Below are the code and all the weights of a small trained network. Each question names an input and a class and asks about switching units off, where a switched-off unit gives its printed mean instead of its output.

import numpy as np


def w(rows, s, z=0):
    codes = np.array(rows[::2]) - 128.0
    scale = np.full(codes.shape[1], s)
    scale[-1] = z or s
    return codes * scale


def norm(h):
    return h / np.sqrt((h * h).mean(-1, keepdims=True) + 1e-5)


def f(y):
    return np.maximum(y, 0)


def log_softmax(a):
    a = a - a.max(-1, keepdims=True)
    return a - np.log(np.exp(a).sum(-1, keepdims=True))


def net(x, mask):
    res = np.array(x, float).reshape(1, 6) / 4 @ E
    u = 0
    for l in range(4):
        y = f(norm(res) @ A[l][:, :-1].T + A[l][:, -1])
        res = res + np.where(mask[u : u + 10], y, B[l][:, -1]) @ B[l][:, :-1]
        u += 10
    return log_softmax(norm(res)[-1] @ U[:, :-1].T + U[:, -1])


A, B = {}, {}
E = w([
[163,89,65,135,45,144,127,149],'x0',
[141,111,167,144,93,122,221,128],'x1',
[146,115,248,178,103,115,66,145],'x2',
[148,176,122,157,147,63,154,211],'x3',
[218,123,98,188,180,61,112,63],'x4',
[195,148,148,211,157,253,157,143],'x5',
],0.0059)
A[0] = w([
[60,140,180,45,92,176,129,126,182],'0.n0',
[65,147,81,225,139,90,131,198,2],'0.n1',
[153,81,117,129,96,119,118,149,148],'0.n2',
[177,94,154,104,97,116,168,135,87],'0.n3',
[94,130,113,137,141,57,149,79,151],'0.n4',
[141,123,43,43,169,203,198,153,130],'0.n5',
[103,171,96,161,103,111,103,194,73],'0.n6',
[150,150,227,173,43,130,1,165,75],'0.n7',
[96,170,174,117,186,122,134,116,9],'0.n8',
[92,241,153,100,80,219,130,152,85],'0.n9',
],0.0055,0.0042)
B[0] = w([
[195,60,141,122,172,116,111,119,252],'0.n0',
[100,150,132,155,127,64,123,198,138],'0.n1',
[151,69,189,128,73,126,147,87,182],'0.n2',
[61,168,150,165,190,124,165,120,153],'0.n3',
[100,73,150,166,130,107,101,108,203],'0.n4',
[175,223,216,99,66,101,67,80,233],'0.n5',
[120,129,120,174,146,91,111,183,156],'0.n6',
[156,255,100,50,86,126,131,67,232],'0.n7',
[63,63,176,174,183,121,158,132,139],'0.n8',
[182,111,99,85,181,112,121,158,201],'0.n9',
],0.0054,0.0038)
A[1] = w([
[132,106,173,156,81,118,94,149,100],'1.n0',
[61,128,155,134,243,145,126,99,130],'1.n1',
[69,172,57,112,123,140,182,111,117],'1.n2',
[153,125,48,148,69,148,1,170,148],'1.n3',
[138,151,43,82,167,121,151,107,87],'1.n4',
[158,71,157,150,49,106,239,127,41],'1.n5',
[124,13,193,172,133,149,153,83,186],'1.n6',
[128,101,103,176,138,117,127,36,188],'1.n7',
[105,106,134,94,125,180,124,188,3],'1.n8',
[86,119,120,73,89,173,110,219,64],'1.n9',
],0.0076,0.0027)
B[1] = w([
[167,154,137,110,63,98,184,85,175],'1.n0',
[104,86,148,167,104,124,180,110,193],'1.n1',
[172,131,208,144,11,148,126,111,153],'1.n2',
[63,126,151,176,189,115,255,57,253],'1.n3',
[157,208,236,141,86,103,106,107,178],'1.n4',
[65,165,128,128,217,115,176,83,216],'1.n5',
[109,140,67,93,149,149,91,101,220],'1.n6',
[139,97,133,35,127,154,117,177,230],'1.n7',
[126,94,182,83,146,116,125,147,148],'1.n8',
[190,102,208,95,221,108,147,148,181],'1.n9',
],0.0076,0.0048)
A[2] = w([
[140,146,163,188,115,44,196,255,223],'2.n0',
[171,113,115,115,141,221,126,108,164],'2.n1',
[152,160,120,165,153,216,119,147,44],'2.n2',
[227,91,54,139,184,90,106,92,60],'2.n3',
[126,72,121,160,67,133,187,129,89],'2.n4',
[114,112,128,132,123,150,119,65,179],'2.n5',
[78,104,136,89,91,121,76,115,159],'2.n6',
[119,173,96,186,109,91,142,227,5],'2.n7',
[64,183,131,119,195,141,100,123,21],'2.n8',
[58,129,207,195,158,106,46,97,104],'2.n9',
],0.0083,0.0023)
B[2] = w([
[118,96,60,133,152,219,34,62,255],'2.n0',
[84,102,95,164,82,84,66,154,214],'2.n1',
[116,119,72,156,80,53,140,231,172],'2.n2',
[161,86,254,59,182,139,184,188,190],'2.n3',
[131,85,141,166,182,161,176,78,147],'2.n4',
[100,178,93,132,198,205,77,138,210],'2.n5',
[150,133,50,201,108,121,109,202,174],'2.n6',
[147,170,73,89,163,161,20,81,147],'2.n7',
[106,131,176,156,157,128,198,85,157],'2.n8',
[149,136,111,135,101,164,201,108,190],'2.n9',
],0.0075,0.0059)
A[3] = w([
[231,137,134,152,154,90,116,77,117],'3.n0',
[167,230,152,139,77,167,114,109,132],'3.n1',
[102,154,114,130,161,148,227,83,123],'3.n2',
[126,117,97,209,123,163,129,232,3],'3.n3',
[163,157,109,157,147,146,124,155,118],'3.n4',
[128,130,187,48,132,155,129,200,158],'3.n5',
[150,166,114,199,171,87,128,144,115],'3.n6',
[93,135,127,183,162,149,193,144,172],'3.n7',
[151,134,167,162,64,144,124,104,139],'3.n8',
[58,53,93,113,106,2,92,102,96],'3.n9',
],0.0078,0.0034)
B[3] = w([
[90,76,141,3,113,198,163,205,214],'3.n0',
[141,181,118,96,32,52,109,131,196],'3.n1',
[103,208,181,206,191,71,109,105,253],'3.n2',
[124,139,129,214,101,57,137,186,159],'3.n3',
[139,80,112,168,62,63,90,146,163],'3.n4',
[209,54,113,94,167,112,158,167,193],'3.n5',
[26,114,58,119,102,137,72,127,166],'3.n6',
[61,104,140,128,122,128,233,73,213],'3.n7',
[180,140,130,3,83,39,184,57,158],'3.n8',
[159,160,136,250,82,157,148,202,198],'3.n9',
],0.0063,0.0056)
U = w([
[171,32,175,47,183,161,150,206,131],'0',
[152,198,138,50,33,105,121,114,127],'1',
[62,170,123,143,168,137,145,121,254],'2',
[101,99,49,113,136,210,10,124,115],'3',
[114,92,93,206,65,103,133,216,70],'4',
[99,104,143,161,146,148,176,62,22],'5',
],0.012,0.0027)

Each question gives the input, the list of numbers given to net, and the class t.
The units are the neurons (one row each of A and B). Each row of codes is followed by its name. A weight is (code - 128) times the scale printed after its matrix; where a second scale follows, it is the last column's (A, B and U).
mask holds one flag per neuron, layer by layer. A switched-off neuron (its flag False) gives its mean, the last column of its row in B, instead of its output. The means were averaged over made-up inputs and are rounded, as every weight is.
A unit's drop is (log p(t) with every unit on - log p(t) with that unit switched off) / (log p(t) with every unit on - log p(t) with every unit switched off).
The circuit of an input: a set's keep is (log p(t) with only the set's units on - log p(t) with every unit switched off) / (log p(t) with every unit on - log p(t) with every unit switched off). Starting from the 12 units with the biggest drops (on a tie, the unit counted first), units are removed one at a time, each time the one whose removal leaves the highest keep (on an exact tie, the one counted first), for as long as the keep stays at least 0.8.
circuit, biggest first: the units of the circuit, biggest drop first
top k neurons: the k neurons with the biggest drops, biggest first
top k neurons in layer l: the k neurons of layer l with the biggest drops, biggest first
input [6,2,-6,3,7,-3], class 0: circuit, biggest first : [2.n3]
input [-1,-3,-6,-7,5,8], class 4: circuit, biggest first : [2.n2, 2.n1, 2.n0, 1.n5]
input [-1,6,4,8,-6,-1], class 3: top 2 neurons in layer 1 : [1.n3, 1.n7]
input [-3,5,3,-3,5,-4], class 0: top 2 neurons : [1.n3, 1.n7]
input [2,-4,-2,5,4,-6], class 4: top 2 neurons in layer 0 : [0.n4, 0.n0]
input [-4,3,-7,-4,-7,-7], class 0: top 2 neurons in layer 1 : [1.n9, 1.n3]
input [3,-8,8,3,3,3], class 1: top 3 neurons : [0.n7, 3.n1, 1.n5]
input [-4,0,5,-6,-2,5], class 3: circuit, biggest first : [1.n6, 1.n3]
input [-2,-5,8,-8,-4,4], class 1: circuit, biggest first : [0.n7, 3.n1]
input [4,-7,7,7,-2,5], class 1: top 3 neurons : [0.n7, 3.n1, 2.n5]
input [-7,1,3,7,7,-3], class 0: circuit, biggest first : [1.n3, 3.n0]
input [5,-5,7,-6,-6,0], class 1: top 3 neurons : [0.n7, 2.n3, 1.n7]
input [-7,1,4,4,5,8], class 4: top 3 neurons : [2.n2, 1.n3, 1.n5]
input [5,-7,-2,-7,6,-5], class 2: top 3 neurons : [1.n3, 0.n0, 2.n0]
input [0,7,8,-5,3,-7], class 1: top 4 neurons : [0.n7, 1.n3, 1.n0, 2.n1]
input [-6,7,5,-2,-7,-6], class 0: circuit, biggest first : [3.n5]
input [-5,-3,-3,-7,-4,-2], class 3: top 3 neurons : [1.n3, 0.n0, 1.n5]
input [3,-1,5,-4,5,6], class 4: top 4 neurons in layer 2 : [2.n1, 2.n2, 2.n0, 2.n5]
input [-7,-1,8,-8,-6,-4], class 1: circuit, biggest first : [0.n7, 1.n3, 2.n9, 3.n1]
input [3,-6,1,7,-8,-5], class 0: circuit, biggest first : [1.n9]
input [2,-2,0,-6,6,-7], class 4: top 2 neurons : [2.n6, 3.n9]
input [6,3,7,-4,5,2], class 1: circuit, biggest first : [0.n7, 3.n1]
input [-4,1,7,-4,0,8], class 4: top 3 neurons : [2.n2, 0.n5, 2.n1]
input [7,7,-1,-3,2,-4], class 2: circuit, biggest first : [1.n5, 3.n2]
input [-8,8,7,-7,8,-3], class 0: top 2 neurons in layer 2 : [2.n0, 2.n8]
input [-4,0,2,7,-2,7], class 3: top 2 neurons : [2.n0, 2.n7]
input [6,-4,-3,1,1,2], class 5: circuit, biggest first : [1.n3]
input [-7,6,-4,-7,0,-3], class 3: top 4 neurons : [1.n6, 1.n3, 1.n7, 1.n5]
input [-6,6,-7,-7,4,8], class 4: top 2 neurons in layer 0 : [0.n7, 0.n0]
input [1,-4,-1,5,-7,6], class 0: top 2 neurons : [1.n9, 1.n8]
